Below is a small trained network, with its code and all its weights. Each question gives an input and a target symbol and asks what happens when units are switched off, that is, made to give their printed mean instead of their output.

import numpy as np


def w(rows, s, z=0):
    codes = np.array(rows[::2]) - 128.0
    scale = np.full(codes.shape[1], s)
    scale[-1] = z or s
    return codes * scale


def norm(h):
    return h / np.sqrt((h * h).mean(-1, keepdims=True) + 1e-5)


def f(y):
    return y / 2 * (1 + np.tanh(0.7978845608 * (y + 0.044715 * y**3)))


def softmax(a):
    e = np.exp(a - a.max(-1, keepdims=True))
    return e / e.sum(-1, keepdims=True)


def log_softmax(a):
    a = a - a.max(-1, keepdims=True)
    return a - np.log(np.exp(a).sum(-1, keepdims=True))


def net(x, mask):
    ids = ['δηθξτψω'.index(c) for c in x.split()]
    T = len(ids)
    res = E[ids] + P[:T]
    r = norm(res)
    for j in range(2):
        rows = slice(3 * j, 3 * j + 3)
        q, k, v = (r @ M[0][rows].T for M in (Q, K, V))
        z = softmax(np.where(np.tri(T) > 0, q @ k.T / 3**0.5, -1e9)) @ v
        o = O[0][rows]
        res = res + np.where(mask[j], z, o[:, -1]) @ o[:, :-1]
    y = f(norm(res) @ A[0][:, :-1].T + A[0][:, -1])
    res = res + np.where(mask[2:26], y, B[0][:, -1]) @ B[0][:, :-1]
    return log_softmax(norm(res)[-1] @ U[:, :-1].T + U[:, -1])


Q, K, V, O, A, B = {}, {}, {}, {}, {}, {}
E = w([
[182,194,131,138],'δ',
[86,131,85,59],'η',
[63,148,177,125],'θ',
[126,128,218,102],'ξ',
[254,92,136,220],'τ',
[177,91,189,52],'ψ',
[54,117,107,147],'ω',
],0.023)
P = w([
[58,172,117,104],'0',
[70,123,100,141],'1',
[85,132,132,162],'2',
[90,118,147,188],'3',
[90,86,149,209],'4',
[82,73,153,228],'5',
[68,54,158,253],'6',
],0.0063)
Q[0] = w([
[164,122,163,178],'head 1',
[76,172,93,129],'head 1',
[121,154,15,143],'head 1',
[171,154,150,136],'head 2',
[250,119,93,66],'head 2',
[65,114,199,171],'head 2',
],0.015)
K[0] = w([
[151,237,125,177],'head 1',
[118,9,137,229],'head 1',
[55,90,112,29],'head 1',
[70,120,172,65],'head 2',
[113,65,140,64],'head 2',
[153,202,136,105],'head 2',
],0.011)
V[0] = w([
[159,71,172,113],'head 1',
[131,72,145,243],'head 1',
[240,253,69,139],'head 1',
[61,204,171,127],'head 2',
[191,226,109,94],'head 2',
[187,206,101,155],'head 2',
],0.0068)
O[0] = w([
[123,161,131,114,131],'head 1',
[52,149,147,117,120],'head 1',
[130,104,81,22,51],'head 1',
[176,147,64,144,255],'head 2',
[122,144,179,254,113],'head 2',
[157,51,174,152,88],'head 2',
],0.0094,0.005)
A[0] = w([
[156,115,60,105,102],'neuron 1',
[165,88,140,132,138],'neuron 2',
[112,160,165,148,96],'neuron 3',
[71,116,114,42,58],'neuron 4',
[155,123,133,101,80],'neuron 5',
[104,101,90,171,44],'neuron 6',
[102,78,129,166,139],'neuron 7',
[140,182,133,179,70],'neuron 8',
[183,109,90,107,12],'neuron 9',
[219,160,74,168,156],'neuron 10',
[144,93,149,59,89],'neuron 11',
[87,73,129,123,100],'neuron 12',
[113,85,158,102,99],'neuron 13',
[106,152,121,88,56],'neuron 14',
[106,138,69,99,2],'neuron 15',
[121,143,150,86,62],'neuron 16',
[60,158,91,143,147],'neuron 17',
[101,149,156,127,126],'neuron 18',
[171,140,121,165,30],'neuron 19',
[31,54,138,82,96],'neuron 20',
[139,180,117,104,168],'neuron 21',
[142,126,84,92,120],'neuron 22',
[126,88,5,138,246],'neuron 23',
[94,161,101,141,136],'neuron 24',
],0.02,0.0066)
B[0] = w([
[144,37,218,91,150],'neuron 1',
[88,148,172,117,157],'neuron 2',
[180,101,154,139,225],'neuron 3',
[152,125,18,179,158],'neuron 4',
[104,131,158,135,133],'neuron 5',
[134,185,76,47,136],'neuron 6',
[157,142,132,60,173],'neuron 7',
[121,108,112,167,199],'neuron 8',
[130,142,159,50,134],'neuron 9',
[167,248,103,166,172],'neuron 10',
[78,146,142,172,175],'neuron 11',
[155,161,166,110,147],'neuron 12',
[114,163,179,158,162],'neuron 13',
[141,96,97,136,130],'neuron 14',
[140,31,182,68,135],'neuron 15',
[132,147,98,157,139],'neuron 16',
[80,88,61,169,254],'neuron 17',
[170,122,140,140,214],'neuron 18',
[157,140,128,160,124],'neuron 19',
[232,226,137,130,198],'neuron 20',
[119,95,147,177,182],'neuron 21',
[142,71,142,115,143],'neuron 22',
[135,164,207,36,191],'neuron 23',
[96,90,82,136,202],'neuron 24',
],0.012,0.008)
U = w([
[164,127,133,105,144],'δ',
[173,30,118,77,185],'η',
[116,70,73,201,218],'θ',
[247,31,189,204,1],'ξ',
[81,164,78,75,191],'τ',
[32,159,200,138,73],'ψ',
[193,215,82,185,125],'ω',
],0.014,0.0054)

Each question gives the input, a string of symbols that net reads in full, and the target symbol t.
The units are the heads (3 rows each of Q, K, V and O) and the neurons (one row each of A and B). Each row of codes is followed by its name. A weight is (code - 128) times the scale printed after its matrix; where a second scale follows, it is the last column's (O, A, B and U).
mask holds one flag per unit, heads first, then neurons. A switched-off unit (its flag False) gives its mean, the last column of its rows in O or B, instead of its output. The means were averaged over made-up inputs and are rounded, as every weight is.
A unit's drop is (log p(t) with every unit on - log p(t) with that unit switched off) / (log p(t) with every unit on - log p(t) with every unit switched off).
The circuit of an input: a set's keep is (log p(t) with only the set's units on - log p(t) with every unit switched off) / (log p(t) with every unit on - log p(t) with every unit switched off). Starting from the 12 units with the biggest drops (on a tie, the unit counted first), units are removed one at a time, each time the one whose removal leaves the highest keep (on an exact tie, the one counted first), for as long as the keep stays at least 0.8.
circuit, biggest first: the units of the circuit, biggest drop first
most important unit: the unit with the biggest drop
top k neurons: the k neurons with the biggest drops, biggest first
which heads matter: for each layer, one digit per head in row order, 1 if its drop is at least 0.15 and else 0, layers parted by /
drop when u is switched off: that unit's drop, to one decimal
input ψ ψ θ ψ θ θ θ, target θ: most important unit => head 1
input θ θ ω η δ δ, target δ: which heads matter => 11
input ψ θ θ τ θ θ, target ω: circuit, biggest first => (neuron 20; head 1)
input ψ θ θ, target θ: which heads matter => 00
input θ δ ψ θ θ, target ξ: which heads matter => 01
input η ξ τ ψ, target ω: circuit, biggest first => (head 1; neuron 4; neuron 20)
input θ ω ξ θ θ η, target η: which heads matter => 01
input η θ η, target η: which heads matter => 00
input ξ θ ξ ω, target τ: top 2 neurons => (neuron 23; neuron 6)
input θ δ θ θ ξ, target ψ: top 2 neurons => (neuron 11; neuron 2)
input ψ τ τ θ ξ, target ω: top 2 neurons => (neuron 4; neuron 20)
input ω δ θ ψ δ, target δ: top 3 neurons => (neuron 10; neuron 1; neuron 23)
input ξ ω δ ξ ψ, target η: top 2 neurons => (neuron 1; neuron 22)
input θ ξ τ ξ θ ω, target ω: circuit, biggest first => (neuron 20)
input η θ τ ξ ξ, target ω: drop when neuron 12 is switched off => 0.0
input τ ψ ω, target ω: drop when neuron 20 is switched off => 2.1
input ξ η ω η η ω, target τ: drop when neuron 23 is switched off => 0.1
input ψ δ δ ψ ψ, target δ: drop when neuron 10 is switched off => 0.2
